The rows lie along a hidden order. The number after each row says roughly how far along it the row is, from 0 to 30. A new part has a new order.
In the rows, 128 means zero.
[126 136 130 154  92 117  91 103 155 128 142 151 141 124 127 111 139 129
 171 132 182 186  87 110 125  83  97 120  94 142 105  85 141 117 117 132
 151 172 138  92 101 149 137 139 130 160 144  50 126 153 125  89 150 162
 129 141 112 134 117 114 132 159 114 148 158  46 124 169 176  79 183 194
 112 150 148 118 114 121 102  96 120 153 106 112 129 149 105 130 145 107
 111 129 131 126 113 180 126  48 180]	0
[122 177 106 138 109 113 111 162 162 139 137 128 125  85  96 118 136 134
 138 119 179 155 146 110 149 157  94 163  98 154 113  79 135 104 120 159
 154 179 100 111 107 143 135 145 116 150 122 105 123 139 149 141 146 142
 116 162 108 130 125 120 129 184 134 145 136  66 129 135 159  21 201 158
 156 134 130 126 131 123  87 130 130 160 127 103 138 155  88 122 149  44
 112 133 145 132 108 153 142 102 161]	10
[127 180 112 144  99 134  87 106 114 160 147 116 184 111  98 129 142 106
 104 103 168 168 106 122 126  44  88 133 139 146 128 146 150 125 149 147
 113 173 106  84 121 119 126 141 130 147  79  70 111 156 136 129 149 128
 101 125 135  87 165 110 136 133 154 151 155  31 131 137  58   1 140 171
 108 145 122 140 104 121 149 123 143 147 105 150 168 111 104 161 118  44
 132 104  87 162  84 186 109  64 107]	0
[115  56 149 136 129 101 149 153 139 102 129 165 105 164 171 141 123 139
 132 132 125 107 160 124 182 184 137 122 118 145 104  62 107  96 137 118
 182 103 131 200 111 141 158 125 136 115 155 218 152 120 113 125 112 139
 131 174 103 153 104 175 131 136  99  98 107 163 134 135 140 183 146 159
  86 125 155 109 158 137  94 132  90 145 135  87 108 147 114  96 161 172
 126 126 160  92 154 106 166 140 173]	14
[111  49 165 121 115 203  91  43 145  99 177 141 189 127 177 121 139  72
  97 159  80 162  73 105 149  39 157 116 138 115 156  99 101 138 148  78
  93  98 155 104 163 139 120 135 109 161 165  96 161  85 148 122 140  95
 101 121 132 146 172 133 117 119  97 114 129 139 116 166  66 115 108 197
 117 117 169 129 109 116 218  98 107 143 153 124 108 141 164 113 146 167
 145 145  76 192 195 132 105  84  86]	18
[130 114 127 110 149 152 125 101 172 103 123 154 110 101 127 130 122 144
 117 128 137 115 117 129 172 209 138 103 111 151  97  91 108 141 109 112
 144 124 128 123 126 161 114 118 119 112 104 181 120  90 157 165 122 109
 138 152 105 148 117 121 116 138 142 126 119 152 122  99 118 136 169  94
 189 132 105 140 135 133 118 119  94 139 133 124 118 164 114  97 129 153
 124 153 166 118 192 116 164 159 132]	28
[126 116 128 149 111 128 151 143 126 142 124 110 133 160 130 120 127 124
 158 147 113 146 128 116 115 113 141 166 134 116 155 162 128 103 135 160
 135 140 115 138 135 113 165 104 136 165 191 145 153 140 102 101 124 149
 123 120 140 127 115 141 128 132 115 122 130 175 136 145 169 163 123 189
  99 106 142 114 126 112 113 132 137 114 143 115 116 133 136 129 136 139
 121 121 106 136 100 112 101 117 137]	6
[122 189 105 108 132 125 128 216 167 141 119 112 129  69  93 125 126 136
 135 117 134 112 167 123 147 154 112 175 112 151 123 119 140 108 107 149
 131 146  93 133 123 124 135 140 114 129 128 129 119 135 136 173 144 136
 122 165 112 149 131 109 129 176 157 135 112  94 138 122 152  24 173 109
 184 133 114 126 138 130  73 138 136 158 150 121 155 137 105 122 129  63
 115 135 144 122 100 127 141 166 146]	15
[113  71 154 123 122 198  97  85 186 102 176 106 181 117 136 105 132  71
  97 145  75 172  91 108 170 102 170 149 137 122 187 140 105  99 161  80
 117 117 118  66 169 151 126  93 108 166 156 152 158  80 174 104 163  99
 112 170 138 129 142 125 110 154  78 112 142 172 127 145  74  81 193 193
 164  78 168 137  98 100 204 128 117 146 166 103  93 193 145  87 155 126
 139 152  69 206 185 118 110  85  84]	30
[122 168 113 113 119 140 138 232 149 133 116 133 137  71  84 110 124 148
 144 137 146 116 160 118 142  68  89 181 107 138 104  79 151 120  93 160
  97  97 112 179 120 112 126 147 135 126 169  45 118 146 118 172 132 160
 138 131 106 172 190 109 134 179 161 157 120  80 142 149 161   1 111 100
 189 155 121 141 159 126  73 124 112 158 160 155 161 117 102 153 112  51
 116 166 160  97  98 109 149 156 178]	8
[132  69 138 136 137 160 105  41 155  94 160 104 156 175 172 111 134  94
 105 142  95 180  78 110 137 187 188 112 132 126 178 164 107 128 176  80
 136 168 142  72 150 157 118  98 109 149 114 163 141  89 177  90 149  91
 122 126 143 106 100 151 114 116  81 117 149 182 117 124  67 189 186 163
 121  82 155 133  93 107 207 124 137 106 110 108  92 190 159  95 132 187
 137 129  89 197 179 147 119  79  77]	23
